Each row of numbers stands for one element and depends on some of the facts below. Use the named rows to name the rest.

How the elements are related:
beskem: somis kigrazim; dreban a
bofes: somis bolan; dreban f
bokik: somis trutrur; dreban d
bolan: somis braken
bozir: somis skogus; dreban a
bravoge: somis brosiskon; dreban c
brekonu: somis bolan; dreban e
dazo: somis gugukek; dreban b
drastisor: somis brosiskon; dreban a
drevus: somis floklo; dreban a
duzulel: somis brosiskon; dreban e
flagoven: somis skero
flatim: somis negur; dreban b
fleplok: somis mostal
flibribom: somis trutrur; dreban b
flofim: somis lufom; dreban c
floklo: somis braken
flugum: somis vogrel; dreban g
fudra: somis skovik; dreban d
fusar: somis tamas; dreban a
gabetruk: somis floklo; dreban d
gaplo: somis skero; dreban c
geplis: somis skovik; dreban a
gitris: somis mostal; dreban a
gramam: somis tamas; dreban b
gritriplo: somis lufom; dreban f
grofo: somis trutrur; dreban c
gugukek: somis brosiskon
kagrok: somis flagoven; dreban a
kasin: somis skogus; dreban g
kigrazim: somis vogrel
kuro: somis skero; dreban a
ledrun: somis plibrire; dreban f
lesan: somis fleplok; dreban a
lufom: somis brosiskon
meskek: somis tamas; dreban c
modri: somis vogrel; dreban d
monum: somis bolan; dreban a
mopupon: somis skovik; dreban b
musum: somis brosiskon; dreban b
mutrel: somis plibrire; dreban a
negur: somis skero
noklu: somis gugukek; dreban c
noplis: somis vuris; dreban a
nosti: somis floklo; dreban b
nutral: somis skovik; dreban g
padum: somis vuris; dreban b
plabren: somis brosiskon; dreban f
plibrire: somis vogrel
plila: somis vogrel; dreban b
plodrel: somis lufom; dreban a
plove: somis plibrire; dreban g
plukla: somis bolan; dreban c
podro: somis brosiskon; dreban d
posu: somis vogrel; dreban a
rataplan: somis skovik; dreban c
regos: somis tamas; dreban f
rifegek: somis vuris; dreban f
sedu: somis skogus; dreban d
skaza: somis trutrur; dreban a
skeplan: somis braken; dreban c
skogus: somis vogrel
skovik: somis skero
skuzan: somis trutrur; dreban g
sozuk: somis vuris; dreban g
stige: somis bolan; dreban d
stuvoma: somis gugukek; dreban g
suplu: somis negur; dreban a
tamas: somis braken
treler: somis flagoven; dreban b
trepifek: somis skogus; dreban b
treskarum: somis tamas; dreban d
trirak: somis floklo; dreban c
trisabre: somis skero; dreban e
trusteplo: somis negur; dreban f
trutrur: somis vogrel
truvik: somis vogrel; dreban c
vefa: somis flagoven; dreban f
visi: somis gugukek; dreban a
vuris: somis mostal
vutom: somis vogrel; dreban f
zaklok: somis fleplok; dreban b
zeplus: somis skero; dreban g
zifikik: somis bolan; dreban g
ziklamel: somis vogrel; dreban e

Some elements and their rows:
[ 12  -4   6   0   5   0   5   6  21   6  12 -12  -1  14   7 -13 -35   4
  -6 -43  -9  12  -7 -21   1  27 -31  -4  -9  31   8  -3]: kuro
[-47 -18 -18  31   0 -11  11   7   6  -2 -20   7  -7  13  12   8  -9  66
  30  47  64 -34  13  18 -84 -29  30   1 -39 -71 -30  17]: plukla
[-32  23  91 -11 -13  -3 -16   6  -5   3  -4  28  26  -3  -5  18  14   7
  -1  23   3  -7 -16  24 -12  15  14 -37  -8  21   0  11]: flibribom
[  4  28  -4 -22   0  18 -14  28  20   3  21  44  23 -19 -18   9  38  -1
 -12 -43  -7  21 -31   8  60 -27 -20 -11   2  39  42   7]: trutrur
[-51  23  54  -3 -31  19 -10  21   3   3   4  39  18   3   1  28  27  34
  26  23  41 -40   2  18 -49  20  34 -41 -18 -24  11  14]: grofo
[ 35  27 -25  13 -11  -8 -32  -2 -17  -6  10  -7  -9  36  12   2 -35   2
 -21 -14 -78  -4  24 -16   7 -28  21  13   2  62  26   8]: noplis
[ -9   9  93 -32 -17   4 -17 -26 -11  14  10  -6  -5  -1  -9   7   3 -35
   3 -10  51  10  34   0 -26 -16 -14  -9  -8 -11  18   7]: sedu
[-14 -22  14   3  21 -12  -8   5   8   9 -19  -5 -10  14   5  -5 -32  42
  10  11   2  14   5  17 -50 -48   6   7 -30  -9 -28  14]: stige
[ 32  11 -73  12   8  40 -18  -8   5  -4  -8 -13  -9 -28 -10  -9  42  27
 -33 -22 -12  11 -40  -2  75  -7 -50  24  27  -4  -5  -7]: gugukek
[ 20  33 -82  13   5  -9 -25  -3  -3 -19  12  12  -3  -4  -5  -2  -8  -3
 -21 -42 -37   5  -5 -17  71 -43  19  31  14  29  36   5]: fleplok
[-44   0  37  18   5 -24   8 -17   5  -9  -7  -9   7  -7   6  -8 -40  -1
   6 -13  29  -8 -22 -12  -8  54   3 -17  -5 -11 -22   3]: treler
[ 42 -49 -44 -52  16 -30  40  36 -17   3  -6  -2  -4   5   7   1  11 -54
  14  63 -50  26   3  13 -12  -3  56  12  21  11 -17 -19]: regos
[-23   5  -6  32 -23  40 -15 -11 -14  -3 -24 -13 -14  -8   8  10  29  51
   5  44  38 -52  -8   7 -38  39   7  -5   2 -67 -31   0]: flofim
[ 33   7 -69  13   8  37 -18  -7   4  -6  -7 -11  -8 -28 -11  -9  38  23
 -30 -18 -12  13 -39  -3  71  -8 -47  25  24  -4  -2  -6]: lufom
[ -7 -17  23 -13   9 -27  10  -4  -7 -15 -45   2   0   6   5   5  -8   8
   8  43  11   1 -21  11 -42  -8  39   7 -25 -19 -28   1]: nosti
[  3  -6   7   3   6  -2   8   5  25   6  15 -15  -1  13   9 -18 -42  -7
  -4 -53  -6  13 -11 -25  -1  36 -38  -9 -11  34   7  -4]: geplis
[-20 -14  -8  -3  -7  -5  15  14  -1 -14 -37  12  -9   9  11  13   6  33
  35  50  59 -38  -6   6 -77  -2  57   4 -38 -62 -20   2]: trirak

Which element is each row?
No name comes twice in this set of rows, the named rows included.
[-20  29  14  25  -9 -28 -25 -25 -29 -17 -11  -3   0  12   9   8 -32   6
  -8  19 -28 -20  12  -3  -1  -2  54   3   5  14  -6  12] | zaklok
[-19  31   8  28 -11 -32 -31 -27 -36 -21 -11  -2  -1  15  10   9 -37   6
  -8  21 -46 -24  20  -4  -1  -6  57   4   6  17   0  13] | padum
[ 27 -30 -46   6   4  12   6   6 -28  18  17 -31  -7 -11   3   0  25 -13
 -17  59 -59  16   4  19  26  26 -12   0  66   3 -37 -13] | gritriplo
[-27   6  -3  29 -22  34 -11  -9 -12  -4 -22 -11 -12  -6   9  11  23  51
   5  38  40 -50  -3   6 -39  35   9  -6  -2 -68 -28   0] | bravoge
[-40  15  54   2 -32  10   0  -5  -5   3   3  16   5   3   1  21  21  10
  23  21  78 -43  21   6 -53  12  20 -23 -18 -55   9  11] | truvik
[ 10 -16  29 -35   6 -23  15  -2 -10 -20 -57   4  -1   4   6   6   2 -11
   8  49   5  -3 -26   8 -43   3  54  11 -27 -13 -24  -7] | gramam
[ 61 -19  -5 -50   8   2  14  24   8  -7 -37  -2 -11  26   7  -1   1 -12
  -3  11 -25  17 -21  -5 -34 -20  15  22 -31  27   6 -13] | fusar
[-33  -5  30   2  10  -4  -8  -1  14   3   3 -15  -3  -4   6 -14 -53  -1
   8 -41   8   4  -9 -20 -13  50  -5 -17 -11   7 -10   1] | fudra
[ 47   0  -5   4  -4  35 -16  -5  -1   7  -7 -25 -13  10   5  -5   8  26
 -30   0 -31   6 -11   0   7   7 -42   8   6  23 -10  -6] | drastisor
[ 12 -16  16 -33  12  -4  -6  13   3  -3 -36  -3 -13   7   4  -1 -15   7
   8  13  -4  10 -12   5 -45 -19  33  13 -28   2 -15  -1] | gabetruk
[ 33 -10 -69 -27  24  -8  13  18  20 -16 -21  15  -3 -10  -7  -6  17   0
  -5 -18   4  25 -35  -5  29 -50   3  35 -16  -2  10  -6] | floklo
[ 21  37 -88  19   4 -13 -28  -6  -9 -20  14  14  -5   0  -3  -1 -14  -2
 -19 -39 -54   4   2 -18  73 -48  23  30  17  36  38   7] | vuris
[ -5 -15  -6 -24 -11  -2  20  16  -2 -20 -48  13 -10  11  12  15  13  13
  34  54  51 -39  -9   1 -80   7  70   7 -39 -58 -13  -6] | meskek
[  5 -15 -77   9  29 -15  12  12  25  -2  -2  10  -2  -7  -7 -11   0  35
  -4 -22  15  30 -18   8  23 -78 -22  30 -19 -12   0  11] | bolan
[ 20  19  59 -25 -13  23 -15  29  13  16  19  23  17  16  -2  11  13   3
 -12 -16 -34  14  -9  13   2  -7 -21 -26 -13  63  31   6] | skaza

Now the same elements, written a new way:
Known rows:
[-20  19  24   7   4 -68 -25   9  -6   9 -24  40  22  14  -8  -6 -26  21
  12 -14  -2  21  19 -14  43  32 -10 -20  29  -1   9  22  20  14   0   9
  -6   8   4  18  -7   3  15 -15  10 -28   6  -1]: monum
[  2  19  14   4  14 -70 -48  22  12  -5 -29  25  35   9 -16 -18 -29  25
  17 -32   8  26  14 -33  39  24 -11 -25   0  15   4  13  27   6 -19  -4
 -10  32  -1  19  -3  -1  22 -24  15 -35  -7 -12]: zifikik
[-18  32  42   8   8 -67 -39   2  31   9 -35  37  36   7 -34  -4 -17   7
   1  -8 -10  27  22 -35  47   5   3 -22  34  -9   5  11  24   9 -28   6
   2  19  22   4   2  -7   8 -29 -12 -39 -24  -8]: brekonu
[  6   3  25   7  11  31 -11  24  10 -11  23 -29   1  -7 -44  15  -5 -34
 -10 -36  12 -23 -46  -9 -36 -13  10 -23  26 -21  14 -14  -9 -48  23  -4
 -25 -13 -24   7 -31 -15  -1 -18   0  27  -3  38]: lufom
[  4  31  16   2   8  36 -34  -2  34   5  -3  14   2  -7 -22   5  31  24
  -7   9  15  24 -19 -35 -57 -10  35 -17  25 -21   9  -3  28 -29   9   2
  -6  -4  26 -19  -4  -5  39 -10 -22 -34 -26 -10]: podro
[ -8   3   8 -14   2  39 -53  19  -7   9  27  42 -18  15  12  -7   2  -1
  20  13  16 -18 -36  -9 -72  44  22 -21  20  -7  17  12  37  -3  16  10
 -18  -6 -26 -26 -18  26  40   0   3 -15  -6   2]: dazo
[ 15  27   7 -16 -13  -4 -49  20   1  -9   1   8   3   7  20  -5  29  26
  14 -21  16   8 -35 -34 -59  21   0 -24 -20   0  10 -11  23 -24   8  -4
 -21  -3   4 -22 -19  -1  61 -13   3 -14 -24 -11]: stuvoma
[ -7  27  10  -8 -27   5 -22   6 -13   8   3  31  -9  12  23   6  31  18
   6   6  15  -6 -21 -15 -44  29   5 -17  19 -12  13   7  10  -7  17   8
 -18  -9   8 -21 -22   2  50  -3  -3   4 -18   6]: plodrel
[ 10   0  25   8  -1  40  53  12  25  -6 -39 -64  22 -20 -20  14 -29 -47
 -28 -33 -27 -21  13   1  -3  25  15 -25  15 -20   6  -7 -16   7  23  -3
 -19 -12 -22  20 -27 -13 -22 -19  24  27 -13  51]: fleplok
[ 14  20  12 -18  -7 -28 -16   7   8  -4 -18 -73  29  -7  24 -20  21  16
  14  -9  15   5  -7 -33 -15   6  -9 -12 -42  18  -1   5  -1  -4 -14  -3
  -6  46 -34  21  -9  11  33 -13   2 -26  -1 -13]: plove
[ 20  -7  29   6  29  23  41   6   1 -15  17  31  26 -35 -34  15 -24 -43
 -25 -37 -30 -17 -21  -8  46 -24  -8  -1  12   4   4  -4 -58  -6  23  -7
  -8 -11 -38  17 -23  18 -12 -10   8  26  38  50]: negur
[ 10  -6   9 -18  27  37 -44   6 -14   8  25  50 -12 -18  19   3 -14 -10
  10   8   3 -10  -5  -9   4  36   1  -2   5  19  13  19  28  17   7   3
   3  39 -36 -23  -4  37  27   4   8 -28  27  17]: mopupon
[-20   5   8   4   1  42 -53   1  -3  11  19 -13 -14   5  13 -27 -17 -42
  20   9  15 -24 -42  -9   5  32  15  21   4  18   0  20  30  18 -19  11
  -1  41 -25   7  -9  34 -16  -2  13 -30  22  -9]: flibribom
[ -9  33  36   0 -20   5   6  -8  29   9 -28 -66  32 -10  10 -10  31 -39
  -3  24  11   5   7 -34  23 -14  14  13  18  -3  -2   3 -15   4 -27   7
   6  40  -1  10  -4   3  11 -22 -19 -36 -20 -10]: ziklamel
[ -1  26  32   3  11  33   8  -9  36   8 -24 -72  26 -22 -16 -14  26   8
  -4  21  10  22   2 -35 -10 -19  23  17   7  -9  -2  13   8  -7 -15   4
   9  44   6  25   5   7   7 -10 -21 -37  -3 -13]: modri
[ 12  21  11 -14  -9 -15 -20   6   7  -2 -22 -76  27  -8  23 -22  21  15
  15 -10  15   2 -15 -34  -7   3  -8  -8 -45  19  -4   6  -4  -1 -18  -3
  -5  48 -32  23  -9  12  26 -12   3 -27   0 -13]: flugum
[ -3  -7  59   7  13  26  45   2  18  -3   9 -86  33 -26 -37   9 -21 -52
  -6 -30  -8 -26 -34 -10  31 -22  -6  19   1  -1  -4   9 -56 -20  20  -3
 -13 -10 -47  42 -25  -6 -19 -17  -1  26  45   9]: vogrel

Name these rows:
No name comes twice in this set of rows, the named rows included.
[ -5  16  31 -20 -20 -49  38  -3  -9   9  -9 -64  18   2  28  -5  28 -10
   9  27   8  -6  16 -15 -23  21  -8   8  -5   1  10  20 -23   2  10  10
  -2  31 -41  24 -11  12  48  -2  -8  -8  16  -4] | bozir
[  5   3  25   7  10  31 -15  24  10 -11  25 -25  -2  -5 -45  15  -2 -33
  -9 -36  13 -24 -46 -10 -45 -12  12 -24  27 -22  14 -15  -6 -49  23  -4
 -25 -13 -22   5 -32 -16   2 -17  -2  28  -4  37] | gugukek
[-11  32  15   8   8  41 -28 -10  35   8 -36 -58  16 -23 -20 -21  21   6
  -6   4  15  15 -33 -35  26 -23  32  29  12  -6 -14  10   6   9 -27   4
   9  42  27  19   4  11 -16 -11 -18 -38 -10 -14] | bokik
[  9   0  47 -20 -17  25  23  36  26 -10  20 -82  16 -15 -57  12 -32 -36
 -17 -27 -19 -11  -7  -2  49 -21   1   1  37 -21 -28 -12 -35 -40  23   1
  -6 -13 -47  40   0 -18 -23 -29  25   6  -5  52] | tamas
[  2  28   7   2 -14  34 -45   2   6  -1 -34 -65  19  -8  20 -26  14  12
  14 -23  16  -6 -42 -33  27  -6  -4   4 -41  24 -15   2  -5  13 -27  -3
  -5  45   6  16 -10  16 -10 -14  12 -30  -7 -13] | skuzan
[-16   7  23  10   8  42   4  -2  17   0 -12 -84  21 -27 -42  -1 -27 -52
  -8 -37  13 -27 -48  -8  48 -25   3  36   8   7 -20   3 -59   7  13  -3
 -12 -10 -22  41 -26  -1 -21 -19  12  25  38   3] | trutrur
[  8 -11  74   0  17 -35  54   6  20  -4  17 -86  36 -26 -34  13 -15 -51
  -5 -22 -31 -24   1 -10  -2 -19  -9   3  -2  -6   8  10 -53 -38  22  -3
 -13  -9 -47  42 -25  -9  -4 -15  -9  27  47  18] | skogus
[ -3  35  18  -1 -23  15 -38  -1  25   8  -7  23   9   5   6   7  35   1
  -5  12  15  11 -13 -35 -24   0  30 -19  30 -18  10 -12  17 -17  -5   4
 -11  -7  24 -27 -14  -8  45 -22 -18 -32 -30  -3] | duzulel
[  6  21  47  -7  12   8  29  -8  35   7 -15 -75  30 -21 -13  -7  28  13
  -4  29   3  24  18 -35 -38 -15  16   7   6 -12   5  14   9 -19  -6   4
   8  45 -18  28   6   5  37  -8 -22 -37   0 -13] | sedu
[-11  24  38   8  23 -39 -36  -1  37   7 -31  31  32  -3 -51  -8 -25  25
   0 -12 -11  30  19 -35  37  -6  11 -20  30 -14   5  18  32   1 -17   3
   6  28  23  22  10  -4   4 -21 -18 -40  -9 -13] | stige

Now the same elements, written a new way:
Some rows with their names:
[-25  21 -24  27 -34   5  41  -4  26  -3  41   8 -18   7   3 -18   8  19
  -2  21 -18  10   7  26  -3 -35  10  25]: gugukek
[-37  -8 -24  15 -29   5  19 -13  34  -1  22  12 -42  -7  39 -16 -16  23
 -28  24 -14   2  21  22  16 -53 -13  20]: noklu
[-37  10 -36  22  -7   8  29  -9  11  13  45  11 -32  -1  16 -56  14  48
 -12  24 -18 -27  23  10  -3 -14 -16  36]: visi
[-35  13 -27   3 -34  -2  29 -11  40  -6  11  18 -11   9   2 -28   2   7
  24  10  -7  -4  -3   5  16 -33  -3  10]: duzulel
[-27   8  28 -13   4 -12  -8  11  29   4 -14  -7 -54  17   4 -17   6  -2
  24   7  -4   6  28   8   9  42  37  -6]: gabetruk
[  9  19   8 -28   2   1  -6 -11  17 -32   1  -1  20 -16  13  -9  12   1
   2  -9   2  -8  12 -16   4 -16  -7 -14]: plila
[ -1  18  -5   5 -16   3   8   7  17 -36   2   4  21  -7 -11  12  19  11
  -9 -14 -10   5   5   9  -4  -8   4  14]: vogrel
[  2   0 -10 -10  16   5  -9   4  -8 -38  -4  14  25 -18  10 -31  27  36
 -22 -23   1 -30  20 -12  -2  20 -23  30]: mutrel
[ 12  19  -2  34  50  11   2 -13  19 -24 -26   2  12  -4   5 -11  28  -2
  -3 -24  18  -7  25 -16  20  11 -21  -9]: bokik
[ -2  -8   3 -15 -12 -19 -19  17  33  10 -22 -32 -21   0  11 -38 -13 -34
  51   1 -11  16   7   3  21  34  48  -2]: bofes
[-17  12  22 -19 -10  -6  -4   9  19  14 -14  -2 -61   7  14 -26  14  30
  12  10 -12 -30  39   2 -14  63  12  19]: fusar
[-43   7 -16  14 -20  -7  10   1   2   9  31   6  14  19 -31  33 -23 -30
 -13   5 -11 -15  -3  -3 -19   9   9  -6]: skovik
[-31  11 -18  16 -21  -8   9   5   6   1  25   3   9  14 -25  30 -12 -21
  -6   9 -13  -9   1  -1 -16   6  12   1]: skero
[-53  -9 -27   5  15 -10  -2 -11 -19  26  31   8   4  20 -16  -4 -24 -16
 -20   8  -4 -54  18 -30 -22  45 -13  -1]: geplis
[-10  -3 -38   2  29   8   3 -14  -3   7  -2  -1 -27  -2 -31 -10  -5  57
  13 -13   3 -27  13  -4 -34  11  -4   8]: gitris
[ -8  -8 -13 -33  13   0 -15  10  -8 -49  -1  20  37 -21   8 -31  29  42
 -28 -22  -1 -30  14  -6  -3  17 -18  31]: bozir
[-38  14  -8 -16 -12  -9  -1 -20   5  15  28  -1   8  20 -11  16 -32 -36
   4  21  -2 -23   8 -33 -14   8  -2 -33]: flatim

Rows to name:
No name comes twice in this set of rows, the named rows included.
[ 35  31  11   9  18  11   1 -20  27 -22 -17 -13  22  -9  17  -7  19  -6
  15  -6  13 -14  21 -32  14 -10 -33 -16] | flibribom
[-13   3  14 -13  -7  -6  -7  11  10  17  -7 -11 -51   3   9 -30   3  25
  17   3 -14 -30  37   0 -11  60  13  21] | drevus
[  5  14   9 -58  -2  -3 -23  -6  17 -54  -2  13  37 -23  12 -16  15  14
  -8 -12  -2  -3   3 -15   7 -16  -6  -7] | trepifek
[  0  -8   6   8 -22 -19  -4  24  21   5   1 -34 -17 -14  -6  -7 -13 -15
  30   4 -27  18  15  18   4  23  42  21] | bolan
[ 20   4   0  34   8  15 -10  -9  25 -22 -35   1   6 -24  38  17  -4   5
 -20 -23  14 -11  27 -12  21 -15 -44   7] | grofo
[-44   3 -23  -7 -25  -9   3  -5  20   0   4  15   7  18 -22  10 -27 -34
  22   4   3 -13  -7 -22   2   1  -3  -8] | trisabre
[-15   0  34 -19 -37  -3 -21  13  36   7 -31  -3 -72   6  40  23 -17   9
  -6  10  -9  -2  30  17  -1  24  16  -2] | meskek
[-43  14 -19  13   8   2  22 -11  27  -1  24  14 -26  12   4 -34  14  18
  -9  13  -3   5  16  13  12 -17   7  -5] | podro
[-28   9 -25  13 -32   4  26 -16  34   7  35   5 -31  -2  36 -29   9  25
  -9  29  -9  -6  11  13   3 -44  -2  15] | stuvoma
[-14   4  -7  -6  28   1  -5  -2  14 -35 -13   9  13  -4   4 -14  19   9
 -13 -15  10  -2  14  -4  14   3   3  -6] | modri
[-24  27 -13  -1 -23   5  34 -23  36   7  43   1 -27   0  22 -39   7  12
   9  34 -18  -3  14   4  10 -45  -1  -1] | dazo
[-18  27  17 -27 -27  -2  -9  11  42   3 -26   8 -52  27  14 -10  17  -6
  35   6   2   1  14   9   7  41  38 -14] | regos
[ -1  13 -14 -14   5  -3  -3   0  25 -35 -16  12  28   4  -1 -18  19  -2
  10 -20  13   0  -5  -7  16  -2   0  -7] | vutom

